What each symbol does to the elements:
por: σ>raf, γ>mar
mur: σ>luz, γ>luz
peb: σ>zor, γ>sot
mar: σ>guf, γ>dop
kur: σ>pip, γ>kuz
lav: σ>tov, γ>loz
vek: σ>kur, γ>bis
vem: σ>kes, γ>fot
loz: σ>pag, γ>kur
goz: σ>luz, γ>duz
raf: σ>dop, γ>kuz
zos: σ>deg, γ>nos
dop: σ>pef, γ>por
bis: σ>kuz, γ>kes
vel: σ>zis, γ>zos
buz: σ>gez, γ>dop
zor: σ>duz, γ>kiz
vak: σ>luf, γ>tam
zak: σ>ziz, γ>puv
pag: σ>pag, γ>kuz
kes: σ>nos, γ>tez
tez: σ>vem, γ>buz
luz: σ>diz, γ>gug
dav: σ>mos, γ>tov
lib: σ>kiz, γ>mur
duz: σ>gug, γ>vel
dil: σ>niv, γ>kiz
kuz: σ>guf, γ>nos
deg: σ>vel, γ>vuf
kel: σ>pif, γ>fot
nos: σ>pif, γ>vem
kiz: σ>sul, γ>zor
diz: σ>mur, γ>goz
mos: σ>zak, γ>gak
fol: σ>mar, γ>pif
guf: σ>por, γ>fol
fot: σ>nep, γ>vak
nep: σ>kel, γ>luf
bor: σ>sul, γ>peb
sot: σ>gek, γ>zom
gug: σ>goz, γ>zis
zis: σ>duz, γ>dav
tov: σ>gak, γ>pag
bib: σ>fol, γ>kel
niv: σ>gek, γ>sul
tam: σ>feg, γ>bor
pef: σ>buz, γ>raf
zom: σ>niv, γ>niv
gez: σ>tez, γ>pef
puv: σ>mos, γ>diz
luf: σ>tam, γ>feg
feg: σ>mos, γ>kel
vuf: σ>luz, γ>gak
gek: σ>peb, γ>feg
ziz: σ>peb, γ>tam
pip: σ>loz, γ>vek
sul: σ>dil, γ>mur
pif: σ>bib, γ>nep
gak: σ>pip, γ>gug

In the rows, zero is written as 467.

The rows follow the links: the fewer symbols apart two elements are, the more alike their rows tend to be.

Each row is also shifted at random along 4 hidden directions that mean nothing.

Known rows, each with its element:
[782, 534, 468, 475, 477, 461, 448, 440, 491, 480, 466, 578, 502, 498, 476, 462, 495, 427, 453, 566, 562, 414, 488, 404, 462, 488, 425, 507, 449, 483, 471, 488, 443, 452, 417, 403, 466, 395, 466, 537, 368, 489, 534, 459, 472, 555, 463, 400, 441, 472, 483, 470, 593]: zis
[299, 560, 461, 492, 479, 491, 440, 447, 483, 441, 488, 512, 503, 482, 489, 498, 518, 449, 436, 368, 410, 411, 481, 251, 467, 462, 420, 515, 473, 457, 447, 504, 474, 420, 473, 385, 497, 393, 488, 527, 410, 421, 471, 432, 453, 603, 466, 417, 492, 478, 483, 434, 373]: dav
[499, 415, 451, 455, 469, 458, 476, 477, 452, 391, 510, 602, 458, 456, 449, 511, 437, 462, 508, 507, 483, 524, 470, 664, 425, 458, 503, 431, 484, 411, 488, 450, 502, 498, 527, 524, 450, 534, 475, 432, 536, 497, 513, 481, 456, 534, 533, 506, 455, 510, 456, 411, 442]: nep
[753, 519, 458, 449, 464, 474, 471, 436, 485, 474, 472, 543, 515, 484, 445, 465, 462, 434, 451, 496, 501, 435, 492, 363, 474, 506, 444, 510, 432, 473, 464, 471, 449, 438, 425, 415, 450, 403, 463, 544, 382, 474, 501, 463, 465, 565, 453, 423, 426, 482, 466, 461, 516]: deg
[384, 497, 465, 485, 398, 470, 473, 446, 482, 484, 411, 445, 447, 417, 439, 489, 487, 458, 443, 413, 437, 423, 447, 273, 464, 509, 465, 464, 447, 514, 484, 442, 442, 422, 436, 427, 437, 390, 487, 479, 381, 447, 459, 517, 481, 523, 460, 431, 463, 456, 399, 459, 457]: kuz
[844, 397, 461, 472, 461, 467, 476, 470, 471, 405, 453, 581, 457, 463, 452, 513, 465, 451, 497, 482, 488, 526, 459, 533, 425, 480, 474, 444, 487, 458, 478, 438, 474, 475, 503, 528, 439, 474, 490, 444, 512, 485, 496, 487, 474, 550, 515, 505, 452, 471, 449, 408, 445]: kel
[338, 392, 460, 462, 503, 463, 466, 480, 487, 510, 437, 646, 432, 524, 443, 412, 496, 421, 516, 663, 635, 520, 448, 501, 486, 513, 432, 455, 445, 468, 470, 452, 411, 455, 379, 536, 446, 402, 444, 469, 489, 528, 575, 459, 520, 558, 448, 482, 430, 452, 498, 506, 675]: dil
[387, 499, 470, 419, 417, 457, 467, 449, 490, 470, 522, 314, 456, 432, 451, 489, 409, 483, 467, 600, 563, 469, 455, 426, 441, 503, 462, 480, 377, 431, 465, 507, 430, 431, 334, 464, 441, 404, 488, 487, 434, 498, 460, 510, 493, 279, 465, 453, 384, 528, 417, 430, 670]: nos
[479, 460, 457, 462, 516, 459, 479, 518, 459, 500, 467, 627, 391, 515, 439, 404, 460, 449, 483, 549, 533, 463, 417, 593, 495, 480, 458, 396, 484, 464, 467, 449, 471, 484, 479, 474, 441, 494, 428, 394, 438, 502, 526, 456, 499, 546, 460, 461, 461, 480, 514, 519, 506]: lib
[673, 389, 479, 470, 490, 452, 457, 475, 452, 416, 451, 282, 477, 470, 498, 500, 451, 511, 478, 462, 449, 518, 482, 581, 434, 428, 482, 475, 465, 476, 437, 471, 473, 505, 461, 530, 496, 534, 478, 448, 582, 458, 402, 439, 457, 250, 486, 513, 484, 418, 487, 430, 487]: tam
[539, 433, 465, 489, 424, 459, 493, 448, 477, 471, 483, 434, 467, 430, 414, 485, 529, 465, 489, 488, 483, 508, 469, 429, 463, 529, 474, 471, 482, 436, 473, 441, 459, 470, 426, 509, 398, 440, 474, 474, 445, 483, 472, 536, 465, 442, 464, 491, 502, 523, 416, 457, 515]: fol
[475, 508, 459, 464, 465, 466, 465, 473, 472, 430, 414, 544, 445, 457, 469, 496, 465, 450, 449, 503, 507, 401, 451, 503, 447, 474, 470, 457, 470, 556, 476, 434, 452, 468, 467, 407, 466, 469, 475, 466, 370, 484, 496, 478, 481, 528, 489, 408, 445, 414, 447, 437, 493]: pip
[347, 490, 466, 409, 454, 452, 510, 499, 415, 434, 445, 358, 465, 398, 450, 465, 323, 531, 437, 356, 352, 399, 473, 803, 454, 404, 568, 408, 481, 520, 494, 393, 536, 518, 618, 431, 453, 663, 448, 375, 415, 467, 378, 497, 425, 305, 504, 458, 437, 441, 441, 467, 290]: bis
[106, 440, 457, 475, 506, 496, 483, 505, 483, 502, 473, 531, 407, 509, 425, 435, 458, 439, 455, 265, 336, 512, 414, 190, 515, 510, 420, 438, 453, 426, 451, 454, 479, 395, 521, 485, 421, 404, 458, 426, 464, 413, 442, 443, 478, 685, 412, 501, 472, 509, 514, 521, 248]: kiz
[603, 430, 469, 479, 414, 456, 478, 448, 445, 541, 441, 346, 499, 394, 470, 413, 467, 500, 466, 391, 394, 460, 489, 585, 513, 432, 526, 465, 514, 499, 498, 433, 488, 514, 526, 487, 464, 557, 433, 452, 499, 457, 408, 506, 421, 348, 438, 483, 530, 440, 407, 528, 386]: raf
[795, 427, 461, 439, 405, 480, 429, 446, 492, 527, 428, 655, 415, 431, 517, 443, 447, 412, 493, 563, 560, 500, 439, 367, 485, 467, 456, 461, 410, 489, 500, 504, 418, 424, 419, 498, 524, 356, 460, 474, 528, 465, 559, 466, 508, 654, 450, 461, 392, 401, 414, 488, 571]: tez
[785, 358, 470, 469, 495, 470, 445, 450, 498, 476, 371, 596, 486, 515, 476, 468, 511, 416, 515, 657, 622, 533, 483, 408, 451, 508, 417, 515, 436, 516, 455, 469, 387, 457, 350, 552, 475, 366, 466, 533, 532, 510, 564, 444, 497, 542, 468, 487, 441, 380, 492, 464, 689]: gek
[434, 519, 466, 504, 497, 464, 426, 481, 472, 445, 510, 570, 442, 503, 527, 471, 537, 454, 474, 578, 541, 436, 452, 547, 456, 432, 456, 455, 504, 448, 458, 528, 466, 490, 435, 433, 543, 453, 460, 453, 500, 479, 532, 413, 491, 501, 482, 442, 503, 461, 502, 452, 569]: puv
[504, 525, 466, 438, 465, 466, 481, 442, 464, 464, 516, 369, 532, 460, 436, 466, 409, 490, 452, 472, 457, 430, 508, 489, 474, 485, 469, 501, 426, 445, 459, 479, 476, 458, 451, 423, 434, 485, 459, 514, 397, 471, 444, 475, 435, 355, 463, 443, 436, 516, 472, 460, 497]: zos
[652, 527, 474, 487, 492, 467, 453, 497, 486, 495, 489, 409, 390, 502, 480, 455, 523, 456, 445, 516, 501, 435, 420, 339, 482, 483, 426, 438, 456, 467, 441, 499, 439, 464, 388, 422, 484, 403, 468, 430, 415, 464, 474, 436, 509, 429, 436, 424, 497, 476, 498, 480, 568]: diz

From each start, follow one symbol. Which element do you reach?
Answers are names.
---
[267, 379, 463, 463, 501, 483, 462, 471, 480, 489, 432, 518, 483, 510, 448, 445, 464, 447, 488, 443, 462, 528, 468, 371, 494, 495, 441, 478, 454, 460, 449, 451, 452, 436, 461, 533, 455, 413, 452, 503, 524, 456, 476, 446, 460, 551, 436, 503, 453, 446, 498, 491, 439]
γ sul
---
[731, 395, 461, 487, 494, 465, 444, 460, 476, 430, 423, 624, 490, 500, 509, 480, 508, 427, 499, 541, 521, 499, 473, 506, 448, 443, 456, 485, 491, 492, 465, 482, 452, 470, 462, 518, 529, 451, 475, 495, 568, 468, 527, 417, 473, 584, 483, 486, 463, 389, 496, 447, 509]
γ tam
---
[448, 502, 448, 510, 478, 499, 427, 454, 496, 418, 484, 790, 461, 507, 529, 500, 548, 388, 456, 412, 462, 453, 452, 247, 442, 452, 430, 500, 510, 447, 479, 522, 465, 414, 503, 417, 553, 361, 493, 511, 489, 416, 556, 403, 479, 870, 493, 428, 488, 446, 480, 434, 354]
σ zak
---
[370, 455, 452, 488, 406, 485, 457, 440, 485, 547, 469, 605, 475, 420, 482, 412, 510, 430, 481, 387, 417, 505, 463, 357, 516, 464, 488, 479, 500, 440, 513, 478, 477, 446, 517, 487, 478, 432, 440, 488, 515, 439, 492, 496, 459, 656, 435, 482, 508, 469, 405, 534, 348]
σ pef
---
[427, 447, 480, 514, 404, 459, 464, 433, 487, 539, 482, 408, 469, 431, 435, 437, 575, 457, 493, 599, 571, 502, 460, 393, 481, 527, 449, 481, 465, 444, 480, 483, 423, 478, 345, 500, 418, 385, 458, 511, 455, 510, 495, 524, 491, 399, 430, 474, 516, 509, 402, 494, 667]
σ guf
---
[567, 382, 458, 450, 526, 467, 488, 508, 461, 491, 399, 521, 437, 511, 445, 420, 431, 455, 478, 363, 393, 509, 447, 478, 507, 470, 451, 430, 494, 503, 463, 411, 482, 462, 552, 514, 433, 505, 442, 414, 501, 455, 438, 451, 464, 549, 443, 503, 470, 431, 521, 514, 329]
γ mur
---
[555, 441, 473, 500, 408, 452, 486, 446, 467, 514, 456, 327, 484, 408, 422, 452, 519, 496, 463, 486, 467, 483, 476, 488, 476, 500, 489, 467, 495, 467, 482, 433, 463, 500, 431, 481, 402, 496, 458, 466, 437, 482, 418, 532, 454, 301, 448, 485, 531, 484, 407, 490, 511]
γ fol
---
[593, 463, 460, 485, 509, 459, 446, 482, 456, 427, 466, 611, 485, 492, 535, 475, 506, 453, 484, 582, 556, 460, 487, 676, 443, 403, 473, 473, 537, 472, 473, 494, 473, 519, 483, 473, 555, 524, 449, 470, 547, 486, 525, 412, 464, 499, 501, 449, 496, 423, 501, 447, 553]
γ puv
---
[702, 399, 479, 470, 490, 449, 459, 468, 450, 396, 448, 377, 487, 477, 494, 513, 468, 487, 495, 538, 506, 512, 475, 625, 430, 433, 474, 471, 478, 471, 455, 465, 468, 521, 445, 541, 495, 518, 473, 461, 574, 481, 447, 451, 458, 313, 510, 506, 483, 435, 493, 419, 539]
σ mos
---
[550, 543, 454, 470, 493, 469, 463, 469, 469, 433, 456, 802, 470, 498, 490, 472, 498, 410, 466, 615, 593, 390, 481, 652, 438, 447, 483, 468, 503, 505, 487, 458, 464, 489, 492, 378, 502, 473, 459, 489, 365, 512, 598, 459, 480, 685, 505, 393, 447, 450, 469, 451, 551]
σ pip
---
[441, 426, 451, 446, 550, 470, 500, 507, 433, 479, 442, 437, 475, 512, 436, 407, 396, 497, 464, 321, 346, 480, 471, 598, 523, 451, 472, 434, 496, 473, 455, 406, 513, 487, 597, 493, 423, 594, 423, 421, 473, 461, 400, 442, 438, 444, 442, 502, 475, 471, 541, 527, 271]
σ duz
---
[464, 469, 464, 416, 421, 468, 451, 472, 484, 491, 474, 436, 423, 423, 481, 470, 381, 461, 470, 481, 471, 481, 440, 394, 461, 469, 467, 448, 392, 468, 481, 488, 456, 412, 435, 466, 482, 416, 475, 440, 483, 461, 463, 483, 481, 468, 461, 461, 374, 460, 418, 461, 497]
σ nos
---
[790, 478, 448, 466, 514, 475, 475, 520, 457, 488, 443, 740, 384, 518, 449, 424, 483, 412, 466, 468, 481, 442, 418, 495, 488, 485, 453, 403, 506, 486, 477, 433, 478, 461, 531, 445, 453, 452, 442, 402, 412, 466, 547, 439, 503, 722, 461, 438, 471, 455, 500, 505, 400]
γ luz
---
[478, 456, 461, 421, 427, 470, 455, 467, 468, 468, 497, 526, 428, 426, 474, 473, 387, 456, 484, 501, 499, 494, 449, 470, 455, 459, 483, 435, 417, 422, 495, 496, 466, 434, 456, 484, 493, 454, 473, 443, 521, 471, 502, 480, 492, 515, 476, 481, 373, 478, 426, 450, 496]
σ kes
---
[370, 437, 473, 477, 443, 452, 490, 463, 467, 433, 526, 485, 456, 447, 421, 494, 492, 469, 509, 617, 562, 515, 471, 607, 431, 508, 485, 453, 489, 403, 481, 465, 455, 502, 424, 523, 415, 478, 478, 461, 480, 516, 509, 521, 497, 395, 507, 490, 468, 548, 440, 426, 626]
σ fol
---
[783, 415, 478, 463, 433, 460, 492, 472, 465, 425, 465, 365, 452, 443, 411, 517, 460, 495, 480, 408, 422, 508, 462, 416, 435, 508, 487, 457, 463, 454, 468, 439, 472, 465, 473, 512, 398, 486, 499, 454, 471, 469, 426, 509, 464, 399, 485, 507, 473, 491, 435, 422, 428]
σ bib
